[100 = 0]
1: [113, 106, 101, 96, 111, 103, 106, 84, 119, 99, 82, 88, 90, 102, 133, 88, 82, 113, 87, 81, 115, 114, 104, 44, 95, 94, 60, 102, 99, 76, 93, 114]
2: [98, 89, 128, 92, 94, 98, 92, 89, 85, 107, 98, 120, 107, 100, 114, 128, 122, 101, 127, 124, 104, 99, 105, 121, 97, 111, 127, 94, 93, 107, 92, 101]
3: [113, 115, 90, 91, 63, 117, 105, 104, 101, 112, 99, 91, 114, 105, 91, 37, 127, 91, 107, 125, 80, 122, 113, 53, 105, 101, 97, 82, 96, 115, 122, 105]
4: [91, 102, 124, 90, 107, 98, 81, 103, 107, 98, 106, 121, 83, 105, 107, 163, 125, 96, 98, 89, 103, 78, 91, 151, 109, 98, 144, 104, 119, 115, 97, 91]
5: [96, 108, 91, 109, 80, 104, 116, 91, 63, 93, 85, 68, 121, 109, 67, 57, 57, 74, 104, 109, 98, 101, 91, 61, 90, 91, 98, 131, 93, 95, 80, 108]  3 1 2
6: [79, 94, 122, 88, 107, 97, 84, 123, 79, 91, 93, 133, 82, 97, 103, 152, 104, 108, 101, 88, 103, 69, 82, 165, 111, 102, 118, 113, 99, 106, 102, 92]  4 2 1
7: [77, 101, 119, 85, 108, 75, 99, 98, 68, 86, 94, 120, 98, 108, 105, 155, 86, 111, 102, 82, 117, 82, 108, 158, 99, 92, 118, 116, 104, 89, 65, 89]  6 4 2
8: [119, 103, 81, 113, 71, 117, 79, 109, 122, 95, 105, 95, 113, 105, 92, 56, 128, 89, 80, 88, 88, 106, 84, 67, 85, 100, 101, 94, 100, 112, 120, 105]  3 1 5
9: [110, 93, 82, 109, 88, 110, 108, 112, 115, 119, 97, 90, 104, 120, 101, 41, 119, 73, 111, 154, 83, 134, 117, 48, 103, 91, 105, 84, 110, 119, 122, 106]  3 8 5
10: [112, 98, 95, 108, 101, 100, 105, 82, 121, 112, 85, 93, 116, 112, 114, 74, 110, 73, 109, 132, 91, 124, 109, 36, 102, 104, 107, 92, 78, 95, 106, 105]  9 3 8
11: [70, 131, 112, 84, 74, 107, 105, 113, 94, 99, 106, 109, 106, 78, 75, 124, 87, 126, 114, 90, 58, 58, 84, 167, 108, 105, 112, 101, 102, 116, 106, 82]  6 4 7
12: [107, 91, 89, 108, 98, 90, 108, 83, 91, 92, 90, 79, 106, 119, 121, 80, 82, 99, 94, 79, 132, 112, 102, 59, 93, 104, 99, 120, 100, 87, 94, 106]  1 5 10
13: [108, 92, 84, 114, 97, 93, 97, 91, 119, 89, 106, 100, 102, 116, 116, 87, 105, 86, 96, 89, 105, 102, 84, 106, 97, 99, 108, 112, 119, 118, 96, 105]  12 8 2
14: [92, 104, 100, 106, 92, 103, 96, 100, 99, 103, 102, 102, 111, 101, 91, 85, 94, 94, 101, 91, 85, 73, 85, 104, 86, 104, 122, 109, 105, 114, 100, 98]  13 8 2
15: [115, 99, 105, 100, 56, 110, 99, 98, 110, 117, 92, 97, 111, 122, 96, 67, 127, 78, 110, 135, 71, 105, 96, 87, 99, 92, 120, 80, 110, 123, 109, 98]  3 9 8
16: [106, 106, 81, 118, 103, 109, 109, 99, 107, 82, 96, 85, 98, 92, 106, 75, 94, 100, 95, 81, 99, 98, 116, 69, 82, 117, 77, 98, 102, 92, 97, 110]  12 1 13
17: [104, 104, 84, 113, 112, 106, 97, 99, 122, 77, 97, 107, 84, 92, 107, 120, 87, 113, 86, 52, 123, 88, 102, 113, 88, 95, 79, 110, 93, 93, 98, 87]  16 13 14
18: [98, 125, 82, 97, 78, 100, 90, 113, 113, 85, 111, 113, 89, 89, 100, 119, 93, 104, 102, 92, 88, 75, 82, 138, 111, 112, 113, 92, 90, 109, 100, 90]  14 11 6
19: [106, 96, 75, 110, 95, 110, 91, 102, 116, 92, 111, 104, 102, 102, 101, 77, 101, 96, 79, 63, 99, 81, 66, 91, 88, 104, 110, 121, 126, 111, 102, 108]  13 14 8
20: [67, 123, 120, 80, 91, 103, 112, 118, 94, 111, 90, 113, 106, 94, 101, 109, 103, 115, 114, 128, 80, 88, 94, 114, 100, 104, 90, 103, 72, 104, 111, 96]  2 14 18
21: [95, 75, 129, 67, 113, 80, 91, 90, 81, 88, 104, 113, 100, 96, 92, 161, 125, 103, 115, 101, 115, 85, 99, 164, 113, 95, 147, 103, 121, 118, 87, 93]  4 6 7
22: [123, 88, 97, 108, 91, 96, 90, 80, 115, 110, 98, 95, 91, 121, 112, 124, 125, 100, 105, 105, 104, 128, 98, 91, 94, 102, 137, 89, 115, 116, 103, 106]  13 2 15
23: [125, 108, 86, 116, 75, 116, 77, 94, 136, 105, 112, 90, 91, 108, 105, 60, 140, 87, 82, 78, 91, 133, 90, 83, 95, 97, 110, 97, 102, 113, 114, 108]  8 13 19
24: [114, 90, 79, 94, 107, 105, 89, 89, 94, 79, 98, 78, 104, 123, 110, 91, 96, 89, 104, 83, 102, 141, 99, 94, 110, 86, 131, 108, 109, 108, 96, 108]  13 22 12
25: [86, 100, 129, 78, 85, 106, 108, 109, 86, 112, 102, 108, 119, 90, 84, 115, 111, 98, 126, 126, 94, 78, 88, 115, 95, 93, 104, 98, 88, 111, 86, 94]  20 2 14
26: [79, 97, 108, 107, 101, 101, 98, 97, 108, 82, 106, 117, 65, 82, 117, 155, 104, 120, 97, 70, 115, 88, 86, 142, 120, 103, 115, 110, 104, 84, 91, 91]  6 4 7
27: [113, 125, 66, 125, 88, 121, 86, 93, 119, 94, 119, 87, 110, 94, 68, 29, 88, 94, 80, 77, 94, 86, 73, 56, 85, 98, 80, 132, 109, 90, 105, 107]  8 19 16
28: [92, 107, 118, 80, 109, 103, 115, 97, 60, 107, 89, 117, 102, 80, 66, 126, 68, 102, 120, 120, 99, 64, 97, 117, 98, 91, 97, 105, 90, 99, 70, 89]  25 20 7
29: [99, 101, 125, 77, 78, 102, 111, 110, 94, 132, 89, 125, 115, 96, 90, 95, 125, 100, 117, 147, 82, 114, 106, 97, 106, 91, 88, 73, 90, 119, 107, 101]  25 20 15
30: [75, 91, 136, 71, 106, 95, 97, 103, 77, 101, 104, 109, 107, 110, 109, 144, 117, 86, 118, 136, 105, 102, 114, 135, 101, 85, 156, 101, 103, 122, 94, 100]  2 21 4
31: [95, 118, 112, 92, 78, 110, 89, 122, 123, 96, 112, 108, 91, 103, 91, 98, 134, 109, 105, 94, 71, 83, 96, 136, 112, 106, 108, 77, 98, 133, 120, 109]  18 14 20
32: [99, 124, 98, 98, 91, 123, 92, 114, 113, 94, 116, 104, 86, 80, 65, 109, 110, 114, 84, 62, 63, 55, 93, 137, 95, 117, 81, 98, 90, 99, 105, 105]  18 31 11
33: [105, 117, 81, 107, 98, 105, 100, 108, 114, 79, 113, 118, 97, 89, 104, 111, 114, 128, 75, 57, 101, 55, 76, 121, 107, 112, 73, 117, 96, 91, 94, 107]  17 32 18
34: [125, 69, 77, 101, 98, 94, 100, 78, 115, 96, 97, 85, 105, 122, 136, 96, 98, 105, 80, 96, 133, 141, 120, 65, 96, 94, 103, 92, 103, 95, 94, 116]  12 24 1
35: [102, 100, 72, 121, 92, 99, 80, 97, 107, 93, 99, 98, 105, 106, 110, 93, 93, 87, 76, 69, 94, 80, 82, 96, 93, 114, 93, 111, 101, 91, 99, 99]  19 13 14
36: [90, 82, 122, 90, 93, 93, 106, 99, 86, 105, 90, 94, 109, 106, 80, 109, 106, 83, 114, 146, 99, 107, 103, 105, 106, 87, 119, 109, 112, 105, 86, 99]  25 2 30
37: [122, 68, 93, 102, 86, 109, 88, 74, 119, 98, 110, 103, 101, 136, 139, 87, 133, 81, 99, 95, 106, 132, 111, 64, 112, 99, 106, 92, 117, 115, 101, 109]  34 22 13
38: [116, 97, 84, 92, 85, 105, 69, 73, 109, 87, 108, 106, 104, 113, 107, 102, 116, 83, 101, 83, 98, 100, 94, 115, 100, 99, 132, 95, 122, 98, 111, 98]  13 22 24
39: [116, 120, 81, 103, 78, 118, 97, 109, 110, 110, 123, 92, 120, 91, 73, 63, 102, 108, 115, 100, 73, 89, 91, 94, 104, 103, 109, 91, 96, 122, 108, 115]  14 8 3
40: [95, 127, 124, 89, 86, 121, 83, 113, 78, 132, 93, 112, 112, 103, 62, 90, 111, 105, 110, 150, 76, 91, 78, 118, 102, 86, 114, 85, 95, 115, 100, 92]  25 29 20
41: [126, 108, 73, 120, 75, 113, 87, 107, 111, 94, 112, 86, 110, 111, 98, 68, 103, 82, 96, 96, 82, 97, 97, 60, 99, 118, 109, 97, 104, 111, 121, 112]  8 39 23
42: [86, 103, 110, 85, 113, 101, 111, 95, 65, 104, 93, 106, 105, 95, 73, 103, 86, 114, 105, 115, 100, 73, 95, 110, 102, 95, 87, 108, 100, 83, 97, 96]  28 25 20
43: [98, 113, 119, 104, 103, 105, 112, 102, 64, 101, 90, 88, 109, 113, 68, 85, 57, 84, 109, 125, 95, 89, 101, 72, 85, 100, 112, 115, 99, 111, 95, 110]  5 42 14
44: [108, 84, 111, 86, 86, 78, 99, 94, 99, 125, 94, 87, 111, 115, 116, 107, 116, 82, 120, 135, 97, 127, 103, 93, 115, 95, 134, 84, 109, 129, 110, 106]  22 36 15
45: [98, 108, 121, 83, 65, 121, 119, 94, 126, 130, 97, 93, 94, 109, 94, 68, 123, 107, 119, 137, 80, 117, 123, 78, 97, 96, 80, 60, 83, 112, 117, 110]  29 3 15
46: [116, 94, 86, 93, 79, 100, 119, 91, 111, 111, 98, 93, 107, 115, 110, 50, 108, 79, 93, 109, 96, 117, 112, 49, 94, 90, 97, 100, 98, 104, 110, 102]  10 3 9
47: [136, 89, 88, 111, 101, 91, 105, 90, 119, 106, 91, 81, 112, 124, 134, 82, 120, 100, 85, 95, 116, 134, 110, 60, 87, 114, 91, 87, 104, 106, 104, 110]  34 37 46
48: [102, 93, 121, 74, 87, 77, 86, 93, 39, 105, 95, 85, 122, 119, 44, 116, 91, 75, 120, 134, 75, 91, 105, 107, 85, 103, 188, 119, 119, 135, 85, 92]  36 30 43
49: [89, 104, 120, 94, 114, 86, 104, 106, 74, 96, 90, 94, 101, 96, 74, 105, 85, 106, 104, 108, 94, 85, 97, 111, 90, 90, 93, 109, 106, 102, 74, 87]  42 28 25
50: [118, 94, 66, 111, 85, 115, 94, 101, 117, 94, 118, 81, 113, 97, 94, 62, 99, 97, 87, 86, 94, 105, 106, 71, 91, 102, 102, 97, 116, 113, 113, 105]  41 8 16
51: [65, 129, 110, 96, 83, 114, 99, 102, 99, 86, 115, 107, 82, 81, 75, 107, 83, 125, 95, 52, 82, 39, 66, 139, 106, 109, 87, 116, 96, 93, 91, 85]  32 11 33
52: [99, 120, 82, 108, 94, 117, 82, 112, 109, 90, 118, 109, 88, 107, 87, 121, 93, 106, 77, 75, 99, 67, 80, 131, 107, 105, 95, 116, 109, 94, 105, 110]  33 18 32
53: [86, 106, 114, 87, 130, 97, 109, 98, 86, 109, 98, 119, 91, 74, 90, 122, 69, 116, 97, 96, 105, 67, 91, 123, 98, 95, 76, 104, 86, 81, 82, 104]  42 28 49
54: [79, 103, 114, 103, 128, 82, 115, 81, 69, 98, 99, 124, 92, 83, 115, 157, 80, 120, 99, 93, 126, 88, 111, 135, 88, 106, 100, 132, 90, 66, 70, 96]  7 53 26
55: [87, 109, 114, 90, 76, 104, 113, 90, 116, 127, 110, 107, 109, 104, 97, 82, 118, 104, 124, 142, 72, 109, 104, 96, 108, 103, 108, 77, 78, 127, 111, 105]  29 45 15
56: [101, 90, 108, 98, 95, 93, 103, 85, 95, 96, 98, 100, 95, 103, 111, 119, 93, 106, 106, 110, 105, 90, 104, 121, 110, 89, 97, 112, 86, 100, 104, 97]  2 42 49
57: [111, 104, 85, 105, 71, 128, 85, 109, 118, 97, 118, 95, 107, 104, 82, 48, 117, 99, 106, 91, 71, 102, 80, 80, 95, 112, 103, 102, 103, 124, 120, 114]  8 39 41
58: [87, 115, 116, 95, 106, 87, 91, 99, 81, 86, 110, 119, 86, 79, 80, 152, 90, 115, 88, 47, 118, 74, 68, 143, 100, 114, 110, 143, 111, 82, 76, 95]  26 7 6
59: [75, 100, 130, 90, 103, 77, 90, 91, 65, 103, 121, 121, 94, 96, 102, 184, 88, 111, 87, 57, 125, 65, 95, 165, 98, 102, 128, 132, 109, 86, 82, 99]  7 58 6
60: [76, 113, 94, 99, 98, 98, 103, 90, 105, 81, 117, 115, 95, 94, 99, 139, 95, 113, 85, 74, 102, 71, 88, 146, 109, 105, 109, 114, 110, 95, 85, 95]  26 52 18
61: [88, 95, 118, 103, 124, 83, 92, 89, 59, 95, 100, 93, 105, 104, 88, 104, 77, 100, 98, 101, 99, 85, 101, 93, 81, 99, 102, 129, 101, 108, 77, 126]  49 43 42
62: [98, 117, 92, 107, 101, 84, 109, 73, 95, 115, 79, 96, 134, 101, 80, 66, 76, 83, 111, 132, 108, 106, 98, 52, 85, 86, 88, 115, 96, 86, 85, 105]  5 43 10
63: [110, 98, 94, 106, 111, 101, 110, 85, 90, 98, 79, 81, 104, 103, 90, 68, 86, 87, 97, 139, 103, 111, 107, 33, 86, 108, 84, 101, 106, 100, 98, 105]  62 10 46
64: [81, 114, 111, 93, 87, 107, 96, 108, 93, 108, 108, 119, 94, 96, 75, 127, 109, 105, 115, 130, 68, 68, 89, 157, 112, 100, 99, 100, 98, 113, 106, 98]  11 25 20
65: [126, 98, 102, 89, 88, 96, 99, 85, 86, 116, 94, 83, 122, 126, 102, 70, 122, 101, 116, 131, 77, 122, 99, 79, 97, 106, 124, 83, 103, 116, 99, 105]  15 44 3
66: [84, 109, 106, 99, 110, 108, 121, 103, 80, 109, 87, 101, 99, 94, 78, 76, 87, 107, 105, 115, 80, 77, 89, 80, 104, 102, 92, 101, 82, 109, 89, 98]  42 49 43
67: [109, 83, 114, 77, 87, 102, 92, 80, 96, 121, 93, 94, 103, 126, 101, 116, 128, 82, 116, 126, 111, 131, 110, 113, 108, 96, 146, 78, 115, 117, 107, 109]  44 22 2
68: [79, 88, 142, 63, 91, 85, 94, 105, 81, 112, 107, 106, 94, 102, 93, 139, 115, 104, 123, 129, 95, 81, 96, 141, 123, 106, 136, 89, 106, 113, 99, 106]  30 2 21
69: [122, 84, 104, 100, 101, 94, 117, 92, 88, 117, 93, 84, 108, 117, 89, 106, 104, 74, 101, 146, 101, 125, 130, 69, 99, 92, 127, 104, 106, 110, 92, 111]  36 44 65
70: [122, 97, 82, 109, 77, 91, 84, 90, 118, 108, 119, 84, 100, 113, 94, 74, 117, 95, 92, 88, 77, 106, 86, 75, 93, 105, 124, 86, 124, 124, 106, 119]  41 50 8
71: [104, 89, 98, 103, 78, 91, 72, 93, 80, 112, 108, 87, 115, 105, 91, 95, 112, 81, 103, 106, 89, 102, 86, 109, 85, 100, 167, 102, 114, 116, 94, 88]  14 38 22
72: [98, 113, 92, 107, 107, 109, 81, 103, 114, 73, 124, 109, 77, 94, 121, 119, 110, 103, 87, 50, 106, 85, 88, 142, 112, 106, 110, 102, 118, 105, 96, 97]  60 52 26
73: [111, 99, 116, 80, 91, 127, 115, 100, 140, 124, 103, 98, 102, 116, 142, 108, 133, 110, 95, 104, 114, 116, 114, 89, 117, 101, 68, 71, 81, 103, 106, 105]  45 47 37
74: [112, 102, 107, 99, 83, 112, 96, 102, 120, 106, 119, 101, 108, 105, 86, 97, 126, 104, 119, 100, 77, 88, 86, 118, 102, 100, 96, 81, 106, 106, 111, 98]  31 39 14
75: [76, 106, 125, 88, 100, 92, 123, 112, 89, 102, 94, 112, 110, 93, 68, 99, 84, 110, 105, 116, 110, 67, 86, 106, 93, 96, 98, 117, 95, 111, 102, 88]  42 49 25
76: [99, 95, 108, 84, 93, 109, 104, 82, 114, 102, 101, 93, 111, 112, 102, 74, 105, 98, 96, 126, 82, 120, 117, 63, 96, 101, 102, 77, 86, 111, 111, 108]  10 46 65
77: [85, 104, 111, 107, 104, 94, 111, 107, 73, 85, 96, 109, 98, 98, 87, 102, 82, 100, 91, 95, 111, 87, 82, 111, 90, 99, 99, 117, 96, 98, 84, 112]  49 61 42
78: [70, 79, 121, 96, 120, 74, 110, 95, 47, 83, 95, 111, 103, 94, 89, 161, 61, 122, 99, 100, 120, 77, 83, 147, 95, 84, 120, 127, 100, 78, 75, 86]  7 54 59
79: [120, 120, 56, 139, 93, 109, 86, 97, 122, 80, 114, 76, 102, 98, 84, 60, 86, 93, 87, 53, 98, 96, 88, 74, 76, 112, 80, 109, 114, 100, 113, 104]  27 50 16
80: [97, 91, 110, 87, 111, 95, 90, 87, 93, 81, 109, 125, 82, 104, 111, 147, 116, 101, 97, 68, 113, 76, 95, 146, 104, 91, 131, 100, 119, 101, 90, 91]  4 26 60
81: [97, 107, 115, 94, 105, 96, 111, 89, 76, 91, 105, 112, 95, 106, 102, 114, 98, 97, 111, 97, 120, 90, 111, 131, 91, 84, 102, 107, 107, 98, 92, 95]  56 77 49
82: [70, 120, 125, 95, 92, 114, 113, 109, 80, 108, 94, 100, 95, 87, 60, 108, 85, 127, 108, 113, 85, 59, 89, 152, 118, 105, 98, 107, 90, 94, 84, 78]  11 64 42
83: [107, 89, 108, 89, 112, 91, 95, 101, 89, 90, 111, 121, 105, 108, 123, 152, 120, 97, 99, 101, 114, 91, 98, 143, 103, 97, 125, 92, 113, 107, 96, 94]  80 4 21
84: [94, 106, 123, 68, 80, 102, 108, 104, 99, 115, 78, 107, 111, 107, 100, 99, 109, 100, 128, 132, 85, 122, 119, 104, 111, 107, 113, 63, 87, 115, 115, 103]  29 55 44
85: [91, 115, 107, 89, 98, 116, 91, 96, 106, 93, 118, 113, 84, 88, 96, 110, 105, 119, 93, 93, 84, 70, 82, 141, 121, 105, 104, 112, 95, 108, 106, 87]  18 60 52
86: [112, 106, 100, 88, 96, 110, 75, 98, 129, 104, 117, 100, 88, 102, 122, 101, 133, 108, 104, 84, 83, 83, 98, 114, 95, 116, 109, 84, 93, 113, 126, 85]  74 31 38
87: [95, 123, 83, 120, 98, 99, 108, 95, 77, 89, 92, 84, 128, 106, 58, 36, 64, 84, 99, 120, 91, 90, 96, 39, 85, 92, 100, 114, 100, 114, 95, 105]  5 62 43
88: [86, 85, 119, 107, 117, 78, 111, 92, 56, 78, 81, 124, 95, 91, 83, 161, 83, 98, 108, 114, 132, 83, 97, 131, 91, 89, 119, 131, 102, 77, 77, 90]  78 54 7
89: [76, 140, 120, 95, 97, 102, 105, 127, 84, 91, 111, 114, 89, 76, 66, 113, 82, 121, 109, 67, 80, 44, 67, 144, 102, 117, 98, 125, 88, 101, 96, 97]  51 11 82
90: [119, 79, 63, 109, 101, 79, 78, 82, 98, 92, 109, 81, 88, 119, 122, 110, 97, 102, 85, 66, 128, 127, 105, 68, 87, 106, 109, 102, 113, 90, 82, 101]  34 12 24
91: [113, 80, 109, 83, 111, 115, 95, 95, 104, 110, 92, 109, 77, 98, 137, 133, 130, 114, 95, 82, 113, 102, 107, 125, 116, 100, 109, 84, 110, 102, 104, 114]  83 80 56
92: [109, 96, 95, 93, 107, 85, 89, 91, 108, 98, 111, 117, 73, 108, 131, 166, 123, 111, 103, 73, 114, 86, 104, 130, 119, 96, 139, 91, 99, 110, 92, 89]  80 83 4
93: [129, 93, 76, 103, 75, 99, 81, 97, 101, 98, 109, 86, 117, 113, 102, 71, 107, 93, 92, 101, 75, 106, 113, 71, 94, 95, 123, 93, 108, 124, 107, 103]  70 41 50
94: [76, 78, 145, 75, 99, 92, 110, 98, 67, 102, 102, 106, 114, 105, 102, 130, 108, 106, 117, 128, 100, 108, 100, 148, 119, 90, 136, 96, 95, 117, 85, 101]  30 68 2
95: [82, 97, 112, 94, 115, 81, 105, 88, 47, 98, 77, 104, 118, 101, 89, 136, 90, 84, 107, 118, 100, 97, 97, 126, 87, 91, 115, 117, 109, 100, 90, 87]  49 88 81
96: [117, 96, 110, 90, 81, 87, 99, 107, 86, 120, 95, 102, 100, 122, 94, 86, 109, 85, 100, 124, 76, 116, 96, 89, 95, 106, 123, 105, 98, 115, 99, 108]  65 15 44
97: [110, 92, 83, 109, 108, 92, 98, 84, 95, 80, 94, 95, 108, 104, 108, 106, 77, 98, 78, 75, 108, 96, 89, 84, 82, 94, 103, 119, 98, 81, 93, 92]  35 12 17
98: [97, 108, 98, 113, 100, 95, 116, 94, 85, 95, 87, 84, 115, 85, 83, 63, 74, 80, 105, 105, 107, 102, 85, 53, 74, 105, 80, 114, 79, 84, 84, 94]  62 5 63
99: [82, 115, 80, 100, 83, 106, 89, 118, 98, 73, 126, 98, 94, 72, 60, 76, 95, 98, 102, 72, 85, 35, 57, 123, 87, 112, 102, 118, 96, 112, 106, 88]  51 89 32
100: [60, 108, 108, 102, 110, 93, 96, 104, 76, 85, 107, 121, 104, 99, 91, 109, 72, 123, 105, 87, 112, 73, 75, 136, 97, 96, 98, 121, 91, 84, 71, 93]  77 53 60
101: [73, 99, 101, 107, 116, 89, 107, 101, 92, 90, 123, 116, 75, 91, 89, 150, 79, 123, 88, 63, 112, 55, 84, 149, 104, 91, 84, 104, 106, 89, 88, 87]  60 26 58
102: [106, 116, 93, 102, 106, 102, 129, 101, 99, 105, 91, 97, 126, 89, 83, 57, 76, 105, 102, 114, 102, 85, 95, 61, 79, 97, 65, 106, 76, 82, 96, 101]  98 62 66
103: [100, 95, 121, 83, 104, 94, 113, 96, 76, 115, 95, 103, 103, 91, 85, 107, 97, 93, 109, 123, 99, 103, 117, 111, 89, 104, 123, 102, 86, 102, 100, 102]  36 2 25
104: [97, 102, 137, 83, 95, 95, 104, 96, 89, 114, 92, 111, 102, 96, 101, 125, 109, 109, 122, 139, 86, 103, 108, 119, 103, 87, 120, 80, 78, 126, 90, 91]  2 25 103
105: [113, 95, 121, 75, 73, 89, 93, 96, 75, 130, 82, 91, 102, 126, 108, 116, 132, 88, 120, 138, 96, 109, 118, 101, 102, 101, 150, 99, 117, 119, 101, 101]  67 44 96
